[128 = 0]

[136 127 146 146 141 100 108 152 131 112 107 111 109  70 134  84 108  99
 126 139 116 127  97 114 144 115 133 101 154  95 147 132  89 110  62 145
  92 160 135  10  98 168 135] | vam
[132 100 132 118 138 150 109 178 130 142 143 112 159  79 130 119 119 166
 125 133 139 130 114 109 150 177 108 102 117 164 124 165 118 154 184 157
 132 129 141 252  87 153 107] | nesag
[141 146 165 170 125 146 185 146 124 148  96 121 130  88 144 135 113 128
 140 128 113  97 119 122 157 129 106  80 149  93 139 143 150 176 145 117
 119 161 149  70 129 152 101] | vovi
[154 153 118 196 129 127 127 178 136 142 121 119 126  99 126 142 143 113
 201 123 101 121 101 125 152 127 113  99 144  57 163 114 158 168 147 127
 109 169 104  75 131 173  89] | vovi
[147 162 106 133 129 166  66 161 137 115 153  97 134  91 127 101  97 114
 130 119 146 144 128 103 125 163 128  71 118 113 157  69 111 188 196 154
 122 153 160  92 103 136 109] | vam
[158 139 121 150 120 128 140 115 110  94 157 156 134 143 131 134 142 129
 118 139 139 131 150  87 139 160 112  78 100 143 103 136 165 135 211 135
  91 164 142 252  69 126 125] | Sume
[134 144 113 115 134 124  92 109 123 122 153 136 138  87 133  94 114 127
 133 133 138 186 149 127 114 110 121  94 124 117 136 102 121  98 172 137
 121 124 125 126 105 126 111] | zegek
[155 143 113  96 140 147  60 185 124 115 190 114 129  61 111 126 102  89
 133 150 151 151 101 107 132 191 122  44 122  77 158   8 100 120 183 129
  87 124 133  44  84 171  88] | vam
[141 131 130  81  99 161 163 149 116  91 143 124 107  93 117 111 120 191
 169 152 115 131 116 104 121 139 128 117 127  79 215  57 135 102  19 128
 111 123 106   7 143 108 122] | Muf
[ 66 127 127 116 147 130  60 159  84 103 137 129 107 115 132 118 126 109
 120  81 136 132 156 119 118 122 131 113 139  98 196  70 105 123 158 112
 131 149 136  50  86 150 121] | fabem
[155 143 109 148 141 107  59 135 137 140 129 147 167 166 129 130 104 104
  90 102 165 168 172 134 113 107 111 101 107 111 140  64  94 112 223 114
  95 145 117 118  99 160 135] | fabem
[139 128 111 160 148 100  67 142 150  84 119 151 101 100 108 146 129 104
  77 119 150 181 133 128 143  92 116 122 127 117 139 110 118 116 140 125
 112 125 120  80 105 165 165] | fabem
[113 125  92 139 127 122 155 120 135 121 130 117 126 116 135 197 127 125
 148 138 122 125 121 127 124  95 157 127 144 121 129 170 136 127  52 137
 121  86 126  81 137 150 128] | vovi

[109 163 128 110 138 129 125 128 119 149 126  91 108 118  92 129 110 134
 126 125 143 160 126 148 134 122 136 130 120 142 153 123 128 112 127 126
 113 114 111 113 107 154 117] | gemot
[126 110 141 141 132 133 138 123 104  99 118 161 148 130 125 147 166 131
 128 118 113 152 124 163 120 117 116  97 120 129 124 141 132 128 112 125
 118 182 174 147 116 218 110] | Tes
[131 117 117 158 133 121 127 121 106 126 147 121  79  92 125  78 130 141
 110 121 135 126 115 136 133 134 146 144 156 120 127 121 118 136 103 134
 156 121 109 137 148 107 133] | zalo
[129 121 128 146 144 121 174 131 112 108 130 126 150 131 124 145 144 155
 129 116 121 121 139 145 122 125 120 107 109 123  99 128 125 126 110 120
 125 150 158 139 139 166 123] | veka
[134 118 129 118 124 128 147 133 119 137 141 121 123 108 161 103 140 134
  98 127 134 127 128 137 125 118 129 120 165 113 119 127 132 141 114 132
 155 127 141 134 138 106 138] | zalo
[130 131 118 131 140 135 137 143 127 161 115 121 108 123 100 106 137 113
 110 121 130 162 131 120 137 126 120 108 135 136 133 121 121 137 121  88
 118 106 119 107 109 145 123] | gemot
[134 106 131 148 142 129 133 138 150 108 115 177 124 148 102 136 146  84
 131 134 107 107 131 117 116 136 121 123 117 137 150 142 127 127 185 145
 142 152 131 145 122 162 116] | Tes
[131 132 128 141 147 148 131 127 124 125 101 138  74 144  95 127 115  77
 123 126 119 135 114 152 111 135 137 130 108 154 155 126 127 124 149 151
 117 149 114 118 102 187 106] | Tes
[137 152 141 111  98 122 117 113 140 156 159 111 140 111 146 118 109 140
 123 133 136 140 129 115 143 124 128 147 140 124 129 120 132 135 144 149
 107 105 121 106 136  67 142] | Tes
[114 134 125 127 129 133 127 121 102 117 134  96 147 127 140 159 101 162
 138 127 130 116 149 144 116 129 140 122 123 113 131 118 117 113 119 152
 117 139 140 135 146 140 131] | veka
[126  94 117 125 131 121 127 130 149 146 133 127 138 142 134 116 161 107
  96 138  99 105 162 122 123 136 139 130 171 111 116 114 102 123 134 129
 155  92 137 145 157 127 119] | noko
[130 129 129 145 134 127 131 131 110 154 140  94  71  89 128  79 122 141
  99 115 133 142 126 154 123 127 154 151 158 117 129 110 148 135 105 127
 157  69 103 126 139  87 143] | zalo
[117 118 132 133  99 129 121 113 146  75 119 164 154 160 117 156 147 108
 156 131 110 100 115 135 123 144 115 120 106 137 148 149 128 124 145 139
 118 186 138 135 114 173 109] | Tes
[133 127 125 150 170 123 125 143 115 141 126 148  77 106 135  59 118 120
 101 126 125 128 131 143 122 134 138 147 143 122 135 115 136 137 125 131
 149 103 101 131 128 104 138] | zalo
[116 127 130 121 130 128 124 110 114 112 115 136 135 140 106 149 134 122
 145 123 120 144 114 156 122 118 122 129  83 140 155 129 151 134 127 126
 105 187 140 123 101 190 108] | Tes
[132 106 129 133 145 122 132 122 168  95 101 167 100 176 123 123 149  70
 119 139 100  87 126 137 112 143 120 154 126 145 146 138 120 124 148 136
 133 161 138 135 114 178  98] | Tes

[ 86 124 165 117 112 138 117 147 123 149 128 133 134 119 118 123 135 113
 102 116 130 127 131 122 148 128 148 121 119  89 163 122 158 139 126 134
 134 138 121 124 122 156 134] | Tave
[136 144 144 132 119 127 136 115 115 118 103 128 119 128 108 122 135 109
 150 124 123 116 122 152 125 107 108  86 124 161 129 143 138 110 120 141
 120 133 129 129 123  90 149] | Kuzi
[125 106  64 129 138 119 129 120 139 113 140 131 127 130 152 172 128 118
 150 137 133 139 136 122 127 136 132 123 131 114 113 131 115 119 132 121
 127 129 122 129 139  68 119] | nuzo
[106 128  56 141 142 119 128 104 134 110 170 137 135 139 160 191 126 105
 143 132 133 125 131 122 108 141 130 125 147 112 130 125 104 105 137 122
 147 114 100 124 141  36 112] | nuzo
[110 102  63 138 159 124 124 114 138 122 184 139 133 128 176 190 135 135
  95 130 154 131 130 115 128 164 174 165 165  63 129  93 108 107 145 117
 144 109 118 111 137  89 116] | nuzo
[114 116  72 134 142 121 125 118 135 114 156 133 136 131 144 175 114 121
 125 139 133 129 119 126 129 162 141 142 147 113 108 121 110 112 135 117
 127 112 118 104 123  79 121] | nuzo
[130 129  92 129 130 119 126 121 134 117 124 129 141 129 137 151 125 123
 133 131 126 137 123 129 121 131 126 125 133 125 140 128 128 129 126 122
 111 133 127 133 125  98 119] | nuzo
[106 139 159 121 110  85 123 121 120 144 139 145 102 126 108 126 139 112
 137 125 140 126 131 143 127 105 114 105 123 124 149 136 147 117 130 138
 127 132 122 127 111  67 130] | Kuzi
[120 123  65 135 150 123 130 116 135 115 157 143 134 132 158 171 118 115
 128 139 142 132 120 119 123 152 134 134 156 112 110 121 107 107 135 125
 131 112 121 124 138  78 115] | nuzo
[114 117  53 152 153 118 130 107 135 106 169 130 133 128 167 181 102 117
 140 142 144 127 126 123 125 159 134 145 155 121  97 108  99 107 134 117
 126 109 123 128 137  60 115] | nuzo
[104 122  83 145 137 130 125 122 132 118 132 128 139 134 146 170 131 125
 112 133 154 127 137 111 127 150 148 131 146  84 143 112 111 111 139 124
 144 114 122 120 119  80 119] | nuzo
[111  98  51 146 152 105 128  99 144  93 154 150 120 121 172 164 112 110
 139 154 140 122 138 138 130 147 114 147 144 141  86 119  99 111 135 118
 124 114 127 129 130  74 116] | nuzo
[126 113  59 131 143 121 128 121 138 108 130 113 138 126 156 161 121 146
 142 124 120 127 173 127 126 124 142 128 145 134 119 135 109 130 123 129
 128 127 123 143 133 116 117] | nuzo
[136 116  71 142 156 121 129 108 135 103 152 131 130 136 162 168 117 124
 176 154 141 128 140 116 132 162 136 153 127 125  90 113  95 107 137 107
 131 116 121 126 143 104 125] | nuzo
[152 140 135 129 122 117 130 126 124 131 108 120 125 127 107 104 124 131
 163 120 116 123 120 138 127 101 114 113 128 176 104 147 134 138 119 138
 118 130 131 141 128 135 131] | Kuzi
